Here is a tiny trained network, its code and every weight. The questions are about switching its units off for an input and a class, where a switched-off unit gives its printed mean instead of its output.

import numpy as np


def w(rows, s, z=0):
    codes = np.array(rows[::2]) - 128.0
    scale = np.full(codes.shape[1], s)
    scale[-1] = z or s
    return codes * scale


def norm(h):
    return h / np.sqrt((h * h).mean(-1, keepdims=True) + 1e-5)


def f(y):
    return np.maximum(y, 0)


def log_softmax(a):
    a = a - a.max(-1, keepdims=True)
    return a - np.log(np.exp(a).sum(-1, keepdims=True))


def net(x, mask):
    res = np.array(x, float).reshape(1, 2) / 4 @ E
    u = 0
    for l in range(3):
        y = f(norm(res) @ A[l][:, :-1].T + A[l][:, -1])
        res = res + np.where(mask[u : u + 4], y, B[l][:, -1]) @ B[l][:, :-1]
        u += 4
    return log_softmax(norm(res)[-1] @ U[:, :-1].T + U[:, -1])


A, B = {}, {}
E = w([
[120,252,141,105,105],'x0',
[178,120,97,153,216],'x1',
],0.0043)
A[0] = w([
[53,200,246,4,45,95],'L0N0',
[209,170,190,167,153,249],'L0N1',
[152,144,143,129,177,201],'L0N2',
[138,187,119,81,135,172],'L0N3',
],0.0034,0.0015)
B[0] = w([
[124,88,195,202,251,253],'L0N0',
[166,53,170,131,108,196],'L0N1',
[126,95,53,141,157,174],'L0N2',
[73,219,135,96,115,186],'L0N3',
],0.0031,0.0035)
A[1] = w([
[17,4,236,103,80,69],'L1N0',
[132,146,192,211,16,153],'L1N1',
[95,62,95,46,102,107],'L1N2',
[51,37,132,87,51,5],'L1N3',
],0.0043,0.0031)
B[1] = w([
[183,234,41,65,101,252],'L1N0',
[98,114,198,153,146,195],'L1N1',
[134,224,182,193,80,167],'L1N2',
[143,195,30,3,117,176],'L1N3',
],0.0052,0.0037)
A[2] = w([
[195,180,153,170,164,17],'L2N0',
[160,105,50,50,26,5],'L2N1',
[43,155,254,170,60,237],'L2N2',
[134,216,134,189,182,58],'L2N3',
],0.0051,0.0016)
B[2] = w([
[92,125,158,60,67,190],'L2N0',
[103,231,163,48,118,224],'L2N1',
[108,2,178,243,174,253],'L2N2',
[126,195,44,44,2,242],'L2N3',
],0.0052,0.0033)
U = w([
[170,207,56,45,78,236],'0',
[49,76,235,254,59,6],'1',
[226,26,50,197,205,69],'2',
],0.0056,0.0025)

Each question gives the input, the list of numbers given to net, and the class t.
The units are the neurons (one row each of A and B). Each row of codes is followed by its name. A weight is (code - 128) times the scale printed after its matrix; where a second scale follows, it is the last column's (A, B and U).
mask holds one flag per neuron, layer by layer. A switched-off neuron (its flag False) gives its mean, the last column of its row in B, instead of its output. The means were averaged over made-up inputs and are rounded, as every weight is.
A unit's drop is (log p(t) with every unit on - log p(t) with that unit switched off) / (log p(t) with every unit on - log p(t) with every unit switched off).
The circuit of an input: a set's keep is (log p(t) with only the set's units on - log p(t) with every unit switched off) / (log p(t) with every unit on - log p(t) with every unit switched off). Starting from all 12 units, units are removed one at a time, each time the one whose removal leaves the highest keep (on an exact tie, the one counted first), for as long as the keep stays at least 0.8.
units of the circuit, in order: the units of the circuit, biggest drop first
most important unit: the unit with the biggest drop
top k neurons: the k neurons with the biggest drops, biggest first
k most important neurons of layer l: the k neurons of layer l with the biggest drops, biggest first
drop when u is switched off: that unit's drop, to one decimal
input [0,2], class 2: units of the circuit, in order => L2N1; L1N3
input [-1,3], class 2: most important unit => L1N0
input [3,-1], class 1: units of the circuit, in order => L1N0; L2N2
input [1,-3], class 1: units of the circuit, in order => L2N2; L1N1
input [8,-4], class 1: units of the circuit, in order => L2N2; L1N0
input [0,1], class 2: top 2 neurons => L1N0; L1N3
input [1,-5], class 1: top 2 neurons => L2N2; L1N1
input [0,3], class 2: 2 most important neurons of layer 2 => L2N3; L2N1
input [4,-1], class 1: top 2 neurons => L1N0; L2N2
input [-7,0], class 0: top 3 neurons => L0N0; L2N2; L2N1
input [-8,-1], class 0: top 2 neurons => L0N0; L2N1
input [-8,-8], class 0: top 2 neurons => L1N0; L1N3
input [-1,2], class 2: top 2 neurons => L1N0; L2N3
input [7,-7], class 1: drop when L2N2 is switched off => 0.2
input [2,-4], class 1: drop when L2N2 is switched off => 0.5
